Below is a small trained network, with its code and all its weights. Each question gives an input and a target symbol and asks what happens when units are switched off, that is, made to give their printed mean instead of their output.

import numpy as np


def w(rows, s, z=0):
    codes = np.array(rows[::2]) - 128.0
    scale = np.full(codes.shape[1], s)
    scale[-1] = z or s
    return codes * scale


def f(y):
    return np.maximum(y, 0)


def softmax(a):
    e = np.exp(a - a.max(-1, keepdims=True))
    return e / e.sum(-1, keepdims=True)


def log_softmax(a):
    a = a - a.max(-1, keepdims=True)
    return a - np.log(np.exp(a).sum(-1, keepdims=True))


def net(x, mask):
    ids = ['ΓΔΘΠΩητψ'.index(c) for c in x.split()]
    T = len(ids)
    res = E[ids] + P[:T]
    q, k, v = (res @ M[0].T for M in (Q, K, V))
    z = softmax(np.where(np.tri(T) > 0, q @ k.T / 4**0.5, -1e9)) @ v
    res = res + np.where(mask[0], z, O[0][:, -1]) @ O[0][:, :-1]
    y = f(res @ A[0][:, :-1].T + A[0][:, -1])
    res = res + np.where(mask[1:25], y, B[0][:, -1]) @ B[0][:, :-1]
    return log_softmax(res[-1] @ U[:, :-1].T + U[:, -1])


Q, K, V, O, A, B = {}, {}, {}, {}, {}, {}
E = w([
[110,178,128,142,173,93,99,133],'Γ',
[108,81,130,173,136,137,157,126],'Δ',
[109,152,196,121,147,90,133,72],'Θ',
[116,150,106,162,121,82,151,158],'Π',
[72,118,101,144,100,178,127,127],'Ω',
[80,156,160,112,115,193,101,90],'η',
[162,141,137,126,251,129,120,79],'τ',
[74,123,133,151,91,91,156,95],'ψ',
],0.027)
P = w([
[92,159,2,120,210,115,216,69],'0',
[135,104,214,170,136,89,140,106],'1',
[129,112,225,182,139,79,142,108],'2',
[126,107,216,182,136,71,147,107],'3',
[120,111,209,188,136,63,137,118],'4',
[123,107,205,191,129,73,138,108],'5',
[120,100,213,194,116,65,151,117],'6',
],0.0071)
Q[0] = w([
[133,162,101,162,127,97,182,97],'h1',
[134,121,114,48,110,114,119,174],'h1',
[219,107,76,40,125,164,103,185],'h1',
[60,188,128,246,124,125,137,118],'h1',
],0.012)
K[0] = w([
[135,131,117,85,145,181,226,112],'h1',
[146,83,153,142,98,86,11,182],'h1',
[125,98,255,171,44,126,63,206],'h1',
[191,131,79,82,186,140,204,118],'h1',
],0.0084)
V[0] = w([
[70,171,218,103,96,104,119,58],'h1',
[159,102,131,136,103,52,179,167],'h1',
[147,220,79,100,117,121,40,173],'h1',
[1,126,85,116,71,154,147,116],'h1',
],0.0096)
O[0] = w([
[176,6,180,54,134,88,92,147,235],'h1',
[169,148,137,89,136,96,219,102,44],'h1',
[183,117,90,148,90,151,36,64,3],'h1',
[108,79,111,137,223,171,120,83,158],'h1',
],0.011,0.0057)
A[0] = w([
[170,140,69,164,67,147,42,72,111],'n1',
[67,125,59,157,110,155,117,133,95],'n2',
[210,87,143,31,114,120,119,115,1],'n3',
[122,125,90,153,32,159,183,59,79],'n4',
[94,64,106,113,88,163,131,142,124],'n5',
[111,178,85,56,2,156,161,133,63],'n6',
[140,126,132,171,19,120,169,205,106],'n7',
[92,169,90,136,141,110,237,141,108],'n8',
[90,90,161,104,115,158,154,50,185],'n9',
[159,141,33,186,146,184,91,91,130],'n10',
[145,60,112,94,161,80,152,163,145],'n11',
[153,135,41,110,74,165,149,227,89],'n12',
[84,129,158,127,172,115,122,94,94],'n13',
[47,94,129,104,75,177,90,148,98],'n14',
[243,83,129,104,145,191,77,90,33],'n15',
[138,184,104,198,180,160,101,28,48],'n16',
[111,105,84,90,73,167,147,173,25],'n17',
[145,156,181,136,113,119,48,148,137],'n18',
[149,77,127,59,129,110,33,123,73],'n19',
[105,153,135,168,154,185,186,80,65],'n20',
[217,163,107,73,191,152,135,136,45],'n21',
[116,211,102,134,105,129,75,158,85],'n22',
[87,149,159,141,139,103,140,78,111],'n23',
[169,64,136,110,134,196,109,134,119],'n24',
],0.0099,0.0057)
B[0] = w([
[68,142,193,91,92,110,92,140,160],'n1',
[104,133,124,138,99,80,144,173,163],'n2',
[112,133,49,174,59,153,191,191,173],'n3',
[147,161,81,111,190,98,178,108,147],'n4',
[138,169,135,102,117,101,168,108,166],'n5',
[203,110,164,2,183,86,87,132,158],'n6',
[150,83,77,179,162,181,104,114,205],'n7',
[189,110,163,112,134,139,39,144,221],'n8',
[132,173,143,137,193,132,96,161,240],'n9',
[117,128,176,133,81,139,66,66,180],'n10',
[109,183,146,90,130,173,139,96,251],'n11',
[63,199,222,83,9,136,128,163,139],'n12',
[145,121,110,124,60,152,121,167,251],'n13',
[134,78,115,133,197,122,167,130,179],'n14',
[179,175,94,155,127,107,171,140,158],'n15',
[142,113,84,114,99,158,220,143,215],'n16',
[147,138,113,110,50,81,213,108,133],'n17',
[65,132,127,152,127,112,175,84,210],'n18',
[180,104,67,104,96,96,149,146,217],'n19',
[189,153,116,104,73,112,111,156,205],'n20',
[241,137,114,179,86,175,126,43,142],'n21',
[121,129,118,131,198,122,166,140,170],'n22',
[127,80,92,175,113,123,88,110,217],'n23',
[135,156,121,139,98,57,87,116,182],'n24',
],0.0087,0.011)
U = w([
[100,136,181,107,73,96,75,41,248],'Γ',
[172,161,148,87,107,153,16,230,60],'Δ',
[125,117,110,37,114,100,206,185,155],'Θ',
[254,214,66,121,160,136,191,84,132],'Π',
[95,39,80,175,142,249,160,162,179],'Ω',
[166,40,48,83,191,65,55,115,3],'η',
[77,197,70,159,231,80,169,183,58],'τ',
[96,99,157,42,254,194,99,106,199],'ψ',
],0.0057,0.0035)

Each question gives the input, a string of symbols that net reads in full, and the target symbol t.
The units are the heads (4 rows each of Q, K, V and O) and the neurons (one row each of A and B). Each row of codes is followed by its name. A weight is (code - 128) times the scale printed after its matrix; where a second scale follows, it is the last column's (O, A, B and U).
mask holds one flag per unit, heads first, then neurons. A switched-off unit (its flag False) gives its mean, the last column of its rows in O or B, instead of its output. The means were averaged over made-up inputs and are rounded, as every weight is.
A unit's drop is (log p(t) with every unit on - log p(t) with that unit switched off) / (log p(t) with every unit on - log p(t) with every unit switched off).
The circuit of an input: a set's keep is (log p(t) with only the set's units on - log p(t) with every unit switched off) / (log p(t) with every unit on - log p(t) with every unit switched off). Starting from the 12 units with the biggest drops (on a tie, the unit counted first), units are removed one at a time, each time the one whose removal leaves the highest keep (on an exact tie, the one counted first), for as long as the keep stays at least 0.8.
circuit, biggest first: the units of the circuit, biggest drop first
top k neurons: the k neurons with the biggest drops, biggest first
drop of u: that unit's drop, to one decimal
input ψ Θ Γ Ω, target ψ: circuit, biggest first	h1, n9
input Δ Γ Π Γ, target Δ: top 2 neurons	n8, n20
input ψ ψ Ω ψ Δ, target ψ: circuit, biggest first	h1, n11
input η Π η ψ, target η: circuit, biggest first	h1, n19
input ψ η τ τ η, target ψ: top 2 neurons	n6, n7
input Π Π ψ, target Π: circuit, biggest first	h1
input τ Γ Γ Ω, target Θ: circuit, biggest first	h1, n12, n17, n14
input τ Ω Θ Π, target Δ: circuit, biggest first	h1, n8
input Θ ψ Γ Π, target Θ: circuit, biggest first	h1, n3
input Γ Δ Δ Δ Γ, target Γ: circuit, biggest first	h1, n1, n18
input Δ Θ Δ Θ Ω Π Θ, target Δ: top 2 neurons	n8, n20
input Ω Γ Θ Π Θ Π, target Ω: circuit, biggest first	h1, n16
input η Π Θ Γ Δ, target η: top 2 neurons	n24, n19
input Θ τ Θ Γ Θ Ω, target Θ: circuit, biggest first	h1, n17
input Γ Θ η Θ τ, target Π: top 2 neurons	n21, n15
input Θ Δ Γ Θ ψ Δ ψ, target Θ: circuit, biggest first	h1, n3
input Γ ψ Π, target Γ: top neuron	n1
input Γ τ Ω Π, target Δ: top 3 neurons	n12, n6, n7
input Γ Γ Ω, target Γ: top 2 neurons	n1, n10
input Π Π η Γ ψ Γ Θ, target Π: top neuron	n16
input Π Γ Π Ω Δ, target Π: drop of n6	0.0
input ψ Ω Π Γ Θ ψ, target ψ: drop of h1	0.5
input ψ ψ Δ Δ Π ψ Π, target ψ: drop of n11	0.1
input Δ η Ω τ ψ, target η: drop of n7	0.5
